Below is a small trained network, with its code and all its weights. Each question gives an input and a target symbol and asks what happens when units are switched off, that is, made to give their printed mean instead of their output.

import numpy as np


def w(rows, s, z=0):
    codes = np.array(rows[::2]) - 128.0
    scale = np.full(codes.shape[1], s)
    scale[-1] = z or s
    return codes * scale


def f(y):
    return y / 2 * (1 + np.tanh(0.7978845608 * (y + 0.044715 * y**3)))


def softmax(a):
    e = np.exp(a - a.max(-1, keepdims=True))
    return e / e.sum(-1, keepdims=True)


def log_softmax(a):
    a = a - a.max(-1, keepdims=True)
    return a - np.log(np.exp(a).sum(-1, keepdims=True))


def net(x, mask):
    ids = ['ΔΘΛΣαβεζημξτφω'.index(c) for c in x.split()]
    T = len(ids)
    res = E[ids] + P[:T]
    r = res
    for j in range(3):
        rows = slice(2 * j, 2 * j + 2)
        q, k, v = (r @ M[0][rows].T for M in (Q, K, V))
        z = softmax(np.where(np.tri(T) > 0, q @ k.T / 2**0.5, -1e9)) @ v
        o = O[0][rows]
        res = res + np.where(mask[j], z, o[:, -1]) @ o[:, :-1]
    y = f(res @ A[0][:, :-1].T + A[0][:, -1])
    res = res + np.where(mask[3:11], y, B[0][:, -1]) @ B[0][:, :-1]
    return log_softmax(res[-1] @ U[:, :-1].T + U[:, -1])


Q, K, V, O, A, B = {}, {}, {}, {}, {}, {}
E = w([
[115,157,98],'Δ',
[152,147,81],'Θ',
[129,156,102],'Λ',
[117,158,98],'Σ',
[175,200,248],'α',
[107,180,179],'β',
[108,162,101],'ε',
[86,190,171],'ζ',
[226,154,111],'η',
[135,26,178],'μ',
[106,169,154],'ξ',
[155,146,99],'τ',
[30,182,154],'φ',
[103,161,95],'ω',
],0.015)
P = w([
[3,227,65],'0',
[80,180,71],'1',
[123,152,70],'2',
[138,138,87],'3',
[144,125,99],'4',
[185,107,81],'5',
[181,101,87],'6',
[190,95,97],'7',
[187,87,104],'8',
[214,82,79],'9',
[146,108,212],'10',
[226,76,89],'11',
],0.0054)
Q[0] = w([
[113,2,125],'h0',
[116,86,178],'h0',
[90,111,155],'h1',
[84,98,75],'h1',
[101,67,192],'h2',
[111,161,84],'h2',
],0.021)
K[0] = w([
[178,253,136],'h0',
[151,184,79],'h0',
[69,115,160],'h1',
[98,81,89],'h1',
[126,223,121],'h2',
[80,49,116],'h2',
],0.017)
V[0] = w([
[167,60,198],'h0',
[175,161,217],'h0',
[87,100,46],'h1',
[198,130,169],'h1',
[158,84,225],'h2',
[249,204,190],'h2',
],0.015)
O[0] = w([
[139,47,166,40],'h0',
[72,211,222,119],'h0',
[190,116,110,57],'h1',
[74,179,76,197],'h1',
[229,87,134,83],'h2',
[172,74,5,254],'h2',
],0.012,0.0086)
A[0] = w([
[145,111,168,164],'n0',
[154,121,109,74],'n1',
[170,215,117,40],'n2',
[192,10,173,112],'n3',
[23,153,100,2],'n4',
[25,159,166,159],'n5',
[74,29,118,185],'n6',
[186,71,107,133],'n7',
],0.011,0.0055)
B[0] = w([
[165,85,201,127],'n0',
[120,109,109,147],'n1',
[101,110,188,233],'n2',
[82,178,67,173],'n3',
[102,167,251,255],'n4',
[154,99,43,212],'n5',
[165,156,173,134],'n6',
[162,84,180,172],'n7',
],0.021,0.0071)
U = w([
[106,158,21,248],'Δ',
[124,105,181,25],'Θ',
[91,68,187,46],'Λ',
[99,76,192,44],'Σ',
[159,116,197,99],'α',
[136,122,181,2],'β',
[116,102,179,21],'ε',
[83,47,204,81],'ζ',
[232,185,203,76],'η',
[140,85,216,129],'μ',
[81,44,196,82],'ξ',
[179,156,184,35],'τ',
[120,254,165,183],'φ',
[119,108,179,9],'ω',
],0.0069,0.0042)

Each question gives the input, a string of symbols that net reads in full, and the target symbol t.
The units are the heads (2 rows each of Q, K, V and O) and the neurons (one row each of A and B). Each row of codes is followed by its name. A weight is (code - 128) times the scale printed after its matrix; where a second scale follows, it is the last column's (O, A, B and U).
mask holds one flag per unit, heads first, then neurons. A switched-off unit (its flag False) gives its mean, the last column of its rows in O or B, instead of its output. The means were averaged over made-up inputs and are rounded, as every weight is.
A unit's drop is (log p(t) with every unit on - log p(t) with that unit switched off) / (log p(t) with every unit on - log p(t) with every unit switched off).
The circuit of an input: a set's keep is (log p(t) with only the set's units on - log p(t) with every unit switched off) / (log p(t) with every unit on - log p(t) with every unit switched off). Starting from all 11 units, units are removed one at a time, each time the one whose removal leaves the highest keep (on an exact tie, the one counted first), for as long as the keep stays at least 0.8.
circuit, biggest first: the units of the circuit, biggest drop first
top k neurons: the k neurons with the biggest drops, biggest first
which heads matter: for each layer, one digit per head in row order, 1 if its drop is at least 0.15 and else 0, layers parted by /
drop of u: that unit's drop, to one decimal
input β Σ η ξ ζ η Δ β, target Δ: circuit, biggest first => (n4; h1)
input α η η ω, target φ: circuit, biggest first => (n4; h2)
input ξ α η τ η η η φ ω Σ, target φ: circuit, biggest first => (h2; n4; n7)
input φ ξ τ η Θ β η ξ η η ξ, target Δ: circuit, biggest first => (n4; n2; h1)
input τ φ η η Θ, target φ: circuit, biggest first => (h2; n4)
input ξ α φ η η τ, target φ: which heads matter => 110
input Θ η η η η Θ τ φ η α α, target Δ: circuit, biggest first => (h2; n4)
input ω η φ Θ η φ η α α, target Δ: circuit, biggest first => (n4)
input φ φ Σ φ η η α η η τ φ, target Δ: top 4 neurons => (n5; n2; n7; n4)
input φ η φ η ω η ε Σ, target φ: circuit, biggest first => (h2; n4)
input η η α η Θ Δ, target φ: circuit, biggest first => (n4; h2)
input φ η τ, target φ: circuit, biggest first => (h2; n4)
input ξ τ β η ε α η ξ φ η φ, target Δ: top 4 neurons => (n5; n2; n7; n0)
input η α Δ, target φ: drop of h0 => 0.1
input η η ω, target φ: drop of h0 => 0.1
input η ξ α φ Σ τ β α β η η, target Δ: drop of h1 => 1.2
input ε η α φ Θ α η η, target Δ: drop of h2 => 1.5
